[ 29   7   8   6  44 -37 -19  -8 -28 -25 -12  43  44  29   3  -8   1 -49
 -11 -29   0 -65  39 -27 -33 -27 -31  15 -22  31  24  47 -34 -34 -17  50
   0 -49  70  31   2  20 -52  20 -16 -80  19 -24   9  60  30 -28  -5   8
  25  -6 -48  -9   4 -38  13 -22  -7  42  -7]  5
[  19   25   -2   -1   54  -51  -18   -7  -11  -21  -40   58   12   50
   10   -8   33  -51  -26  -38  -25  -58   57  -36  -45  -22  -25   19
  -16   14   15   69  -54  -30  -18   53   -6  -45   69   25   11   23
  -55   11  -21 -100   11  -18   12   81   38  -21    9   26   24    2
  -45  -13  -19  -39    7  -19   -1   72   -4]  2
[ 21  15  -1   3  45 -43 -19  -3 -22 -26 -21  54  31  41   5  -5  19 -51
 -21 -34  -7 -55  51 -27 -33 -23 -23  15 -19  18  16  62 -45 -29 -16  61
  -2 -53  64  26   7  23 -54  21 -14 -87  21 -21   8  70  36 -27   7  19
  20  -7 -47  -8  -5 -41   4 -22  -2  55  -6]  1
[  17   39  -16    0   74  -44  -28   -7   -5   -9  -62   63  -10   63
   10  -17   43  -53  -30  -26  -49  -43   70  -46  -68  -14  -31   24
   -5   10    9   85  -59  -39  -16   88   20  -37   73   24   -2    8
  -57   31  -16 -100   21  -35   12   88   56  -17   41   25   23    4
  -55  -21  -28  -44    5  -17  -11   85    1]  14
[ 24   0   0  11  23 -31 -19   5 -37 -31  21  48  61  30  -7   1  -7 -41
 -15 -30  20 -63  40 -18  -9 -31 -14   8 -27  38  11  34 -39 -23 -16  53
  -5 -64  61  33   2  28 -50  30  -5 -56  30 -19   2  58  31 -32 -11  13
  17 -21 -47  16   1 -42   6 -25   2  32 -11]  11
[ 33   8  15   1  50 -44 -17 -13 -28 -29 -23  41  40  32   7 -11   7 -51
 -10 -32  -3 -68  40 -30 -37 -28 -36  14 -21  30  30  49 -29 -35 -17  41
  -6 -46  72  32   6  19 -49   8 -24 -93  10 -24  12  73  35 -24  -8   9
  29   2 -43 -15   1 -35  18 -20  -8  46  -8]  4
[ 15  12  -9   7  24 -39 -19   9 -25 -30   5  62  44  43  -5   3  14 -54
 -27 -33  12 -54  50 -20  -9 -29  -4  10 -25  32   2  49 -54 -16 -17  63
  -9 -61  56  25  10  34 -59  25  -4 -60  29 -14   3  69  36 -30  -2  26
   8 -20 -50  19 -14 -44  -1 -25   9  54  -9]  7
[ 28   8  10   9  23 -37 -16  -4 -34 -34   9  43  52  34  -2  -7  -1 -49
 -13 -34  12 -69  39 -24 -18 -34 -24   8 -25  35  20  38 -36 -24 -20  40
  -8 -56  66  29   5  27 -49  15 -15 -71  20 -20   7  61  32 -26 -16  12
  25  -8 -42  11 -10 -41  17 -23   0  43 -15]  15
[ 29   8  14   4  38 -44 -14  -9 -29 -32  -8  47  47  31   4  -8   3 -47
 -11 -35   6 -74  37 -26 -27 -32 -27  11 -23  33  25  44 -33 -32 -18  36
 -11 -52  72  35   7  25 -50   7 -21 -86  11 -20  10  65  30 -28 -14  12
  28  -3 -44  -4  -3 -37  14 -22  -3  44 -10]  9
[  25   30   -2    3   58  -41  -22  -10  -17  -18  -37   53   12   52
    6  -16   28  -50  -21  -32  -27  -58   57  -41  -52  -25  -32   15
  -13   14   19   67  -45  -33  -18   62    7  -41   72   27   -1   16
  -52   19  -21 -100   16  -30   13   81   47  -20   17   19   29    6
  -45   -9  -25  -41   17  -20   -9   79   -8]  15
[ 32  -1  16   8  30 -38 -15  -5 -37 -36  11  39  62  23  -1  -5 -11 -50
  -7 -32  19 -72  32 -20 -14 -32 -26   8 -27  37  25  32 -26 -30 -18  35
 -12 -57  64  34   4  26 -46  12 -16 -71  18 -20   7  56  23 -30 -22   7
  27 -10 -43   4   6 -37  19 -23  -2  32 -12]  12
[ 37 -20  22  17  22 -21 -16  -4 -54 -45  41  27  95   7  -9  -5 -43 -45
   8 -23  38 -72  15 -12  -9 -36 -33   6 -31  49  32   6  -7 -35 -19  35
  -3 -61  67  40  -4  21 -43  34  -9 -40  29 -25   2  37  25 -37 -33  -9
  25 -19 -46   7  33 -36  20 -24  -9  -4 -14]  6
[ 26   9   0   7  33 -37 -19   0 -29 -30   2  48  44  37  -2  -6   6 -52
 -17 -33   5 -65  46 -25 -22 -32 -20   9 -23  30  14  48 -40 -24 -18  54
  -1 -54  64  29   2  25 -54  24 -11 -76  24 -21   6  67  37 -28  -3  16
  23 -12 -47   9 -11 -42  11 -23  -1  48 -10]  14
[ 27   5   2   6  34 -35 -18  -2 -31 -29  -3  46  47  32   0  -4   4 -50
 -14 -29   5 -60  43 -23 -25 -26 -22  14 -22  29  16  44 -37 -34 -15  59
  -1 -53  65  29   3  23 -52  25 -11 -74  26 -22   6  63  35 -29   0  14
  20 -13 -46  -5   5 -41   7 -22  -4  35  -7]  0
[ 39   3  19   7  44 -36 -17 -15 -35 -31 -11  36  50  24   5 -14  -7 -45
  -2 -28   1 -70  32 -29 -29 -30 -42  12 -22  33  35  38 -21 -40 -21  42
   0 -46  75  35   0  15 -44  12 -23 -84  13 -28  11  56  32 -27 -14   0
  32   2 -45 -13   9 -37  24 -20 -13  28  -9]  13
[ 30  11   8  12  40 -30 -18  -7 -33 -29   3  40  47  33  -2 -13  -2 -51
  -9 -28   2 -68  40 -31 -31 -30 -31   8 -22  33  24  42 -32 -29 -19  45
   4 -52  72  32  -7  19 -49  21 -15 -78  20 -29   8  58  38 -27  -8   9
  30  -4 -44   7  -9 -38  20 -20  -8  46 -12]  15
[ 29  21   6   7  44 -38 -17  -8 -24 -24 -11  45  32  45   2 -16  14 -49
 -17 -31  -9 -67  48 -35 -37 -33 -28   8 -20  31  23  54 -42 -27 -22  50
   3 -48  78  30  -3  17 -49  14 -18 -87  15 -28  11  67  41 -21  -2  15
  32   1 -43   5 -22 -41  21 -19  -6  62 -12]  15
[ 25  12   5   5  39 -44 -18  -3 -24 -28  -9  51  39  36   2  -6  10 -50
 -17 -34   2 -67  41 -27 -27 -29 -23  11 -23  29  20  49 -43 -28 -17  52
  -7 -49  65  29   6  24 -53  16 -16 -89  17 -21   8  65  34 -26  -5  16
  24  -6 -44   0  -8 -40  12 -23  -1  52  -9]  12
[ 35   5  25   2  40 -52 -10 -14 -29 -37  -9  43  49  27   8  -9   2 -46
  -7 -39  11 -81  33 -25 -26 -34 -34   9 -28  31  35  38 -29 -31 -20  26
 -19 -50  72  35  11  26 -46  -7 -28 -90   2 -18  13  64  24 -26 -27   8
  32   3 -36  -7  -3 -33  24 -21  -3  41 -13]  10
[ 27  17   2  12  34 -26 -20  -3 -31 -28   6  42  43  40  -5 -13   2 -51
 -14 -28   1 -66  45 -31 -31 -33 -25   6 -21  36  19  48 -39 -25 -21  52
   8 -49  71  29  -9  19 -49  24  -9 -74  24 -30   7  59  42 -24  -5  12
  26  -6 -43  17 -19 -43  19 -21  -6  55 -11]  15
